Below are the code and all the weights of a small trained network. Each question names an input and a target symbol and asks about switching units off, where a switched-off unit gives its printed mean instead of its output.

import numpy as np


def w(rows, s, z=0):
    codes = np.array(rows[::2]) - 128.0
    scale = np.full(codes.shape[1], s)
    scale[-1] = z or s
    return codes * scale


def norm(h):
    return h / np.sqrt((h * h).mean(-1, keepdims=True) + 1e-5)


def f(y):
    return np.maximum(y, 0)


def softmax(a):
    e = np.exp(a - a.max(-1, keepdims=True))
    return e / e.sum(-1, keepdims=True)


def log_softmax(a):
    a = a - a.max(-1, keepdims=True)
    return a - np.log(np.exp(a).sum(-1, keepdims=True))


def net(x, mask):
    ids = ['ΞΠΦΩαγδεηθσψ'.index(c) for c in x.split()]
    T = len(ids)
    res = E[ids] + P[:T]
    r = norm(res)
    for j in range(2):
        rows = slice(2 * j, 2 * j + 2)
        q, k, v = (r @ M[0][rows].T for M in (Q, K, V))
        z = softmax(np.where(np.tri(T) > 0, q @ k.T / 2**0.5, -1e9)) @ v
        o = O[0][rows]
        res = res + np.where(mask[j], z, o[:, -1]) @ o[:, :-1]
    y = f(norm(res) @ A[0][:, :-1].T + A[0][:, -1])
    res = res + np.where(mask[2:10], y, B[0][:, -1]) @ B[0][:, :-1]
    return log_softmax(norm(res)[-1] @ U[:, :-1].T + U[:, -1])


Q, K, V, O, A, B = {}, {}, {}, {}, {}, {}
E = w([
[168,191,136,98,135],'Ξ',
[123,163,73,134,138],'Π',
[143,128,52,124,119],'Φ',
[171,218,160,91,154],'Ω',
[164,225,147,100,128],'α',
[191,177,104,90,184],'γ',
[166,103,58,127,154],'δ',
[114,183,83,121,166],'ε',
[253,35,114,171,144],'η',
[243,103,137,125,142],'θ',
[145,142,50,124,157],'σ',
[211,144,111,165,47],'ψ',
],0.014)
P = w([
[77,3,231,123,120],'0',
[118,184,95,32,118],'1',
[123,180,95,47,141],'2',
[124,167,44,100,123],'3',
[130,174,61,110,140],'4',
[133,180,53,136,154],'5',
[112,191,75,166,184],'6',
[153,199,78,198,202],'7',
[172,171,85,222,215],'8',
[148,213,83,228,203],'9',
],0.007)
Q[0] = w([
[231,218,63,190,134],'H0',
[183,170,195,109,162],'H0',
[176,232,1,105,252],'H1',
[42,61,126,170,70],'H1',
],0.0088)
K[0] = w([
[2,55,240,194,132],'H0',
[87,109,88,169,138],'H0',
[211,206,105,255,174],'H1',
[28,93,117,28,156],'H1',
],0.0093)
V[0] = w([
[63,80,109,164,245],'H0',
[120,50,19,136,87],'H0',
[58,136,109,59,214],'H1',
[204,114,127,78,192],'H1',
],0.012)
O[0] = w([
[168,81,93,22,184,156],'H0',
[43,57,80,84,115,149],'H0',
[140,146,167,90,236,8],'H1',
[6,166,134,158,140,164],'H1',
],0.015,0.011)
A[0] = w([
[172,155,149,149,83,141],'N0',
[133,169,127,84,85,178],'N1',
[162,156,151,159,111,254],'N2',
[160,157,109,178,143,192],'N3',
[195,143,253,193,148,64],'N4',
[184,151,247,157,126,97],'N5',
[103,115,71,150,55,203],'N6',
[205,98,107,18,213,178],'N7',
],0.014,0.004)
B[0] = w([
[90,140,115,126,186,172],'N0',
[128,81,60,185,151,165],'N1',
[122,135,115,73,202,177],'N2',
[57,148,96,118,175,166],'N3',
[153,9,183,157,92,139],'N4',
[160,11,144,150,119,138],'N5',
[157,150,108,132,179,247],'N6',
[131,197,134,116,77,229],'N7',
],0.013,0.014)
U = w([
[142,110,170,129,129,62],'Ξ',
[112,116,139,72,121,96],'Π',
[40,50,132,85,129,78],'Φ',
[156,142,207,127,156,169],'Ω',
[147,128,182,129,111,80],'α',
[137,191,136,91,254,99],'γ',
[102,70,141,86,139,85],'δ',
[218,206,143,63,102,103],'ε',
[177,124,49,161,93,204],'η',
[90,163,117,105,185,3],'θ',
[91,91,150,65,107,89],'σ',
[37,192,151,162,55,123],'ψ',
],0.0097,0.0054)

Each question gives the input, a string of symbols that net reads in full, and the target symbol t.
The units are the heads (2 rows each of Q, K, V and O) and the neurons (one row each of A and B). Each row of codes is followed by its name. A weight is (code - 128) times the scale printed after its matrix; where a second scale follows, it is the last column's (O, A, B and U).
mask holds one flag per unit, heads first, then neurons. A switched-off unit (its flag False) gives its mean, the last column of its rows in O or B, instead of its output. The means were averaged over made-up inputs and are rounded, as every weight is.
A unit's drop is (log p(t) with every unit on - log p(t) with that unit switched off) / (log p(t) with every unit on - log p(t) with every unit switched off).
The circuit of an input: a set's keep is (log p(t) with only the set's units on - log p(t) with every unit switched off) / (log p(t) with every unit on - log p(t) with every unit switched off). Starting from all 10 units, units are removed one at a time, each time the one whose removal leaves the highest keep (on an exact tie, the one counted first), for as long as the keep stays at least 0.8.
circuit, biggest first: the units of the circuit, biggest drop first
k most important neurons: the k neurons with the biggest drops, biggest first
heads that matter: for each layer, one digit per head in row order, 1 if its drop is at least 0.15 and else 0, layers parted by /
drop of u: that unit's drop, to one decimal
input Φ ε ψ η Π, target Φ: heads that matter	10
input ε ε ψ ψ Ξ ε ε, target ε: heads that matter	10
input γ ψ Ξ θ ψ Ω δ ε σ, target γ: heads that matter	10
input θ ε ε ε δ γ Π ε Φ, target γ: circuit, biggest first	(H1)
input ε ψ ψ ε Φ ψ ε ψ Π σ, target ε: circuit, biggest first	(H0 N7)
input ε ψ ψ Φ ψ γ Φ γ Π, target ε: circuit, biggest first	(H0 N7)
input ε ψ γ, target ε: heads that matter	10
input ε ψ δ Π Π ε δ Π, target ε: heads that matter	10
input γ Ω γ ψ Π, target γ: circuit, biggest first	(H0 N2)
input η Ω ψ ψ Ω, target η: circuit, biggest first	(H1 N1)
input γ Ω Π ψ, target γ: 2 most important neurons	(N2 N0)
input ε ε ε γ θ, target ε: 4 most important neurons	(N7 N3 N0 N2)
input ε ε ψ ψ δ γ ψ Φ α Φ, target ε: drop of N7	0.3
input ψ ψ Φ ψ ε ψ ε Ξ, target ψ: circuit, biggest first	(H0)
input ψ Ω ψ η, target ψ: drop of H0	1.0
input ε ψ α Φ Ξ, target ε: drop of H0	1.7
input ε η ψ η, target ε: circuit, biggest first	(H0 N7)
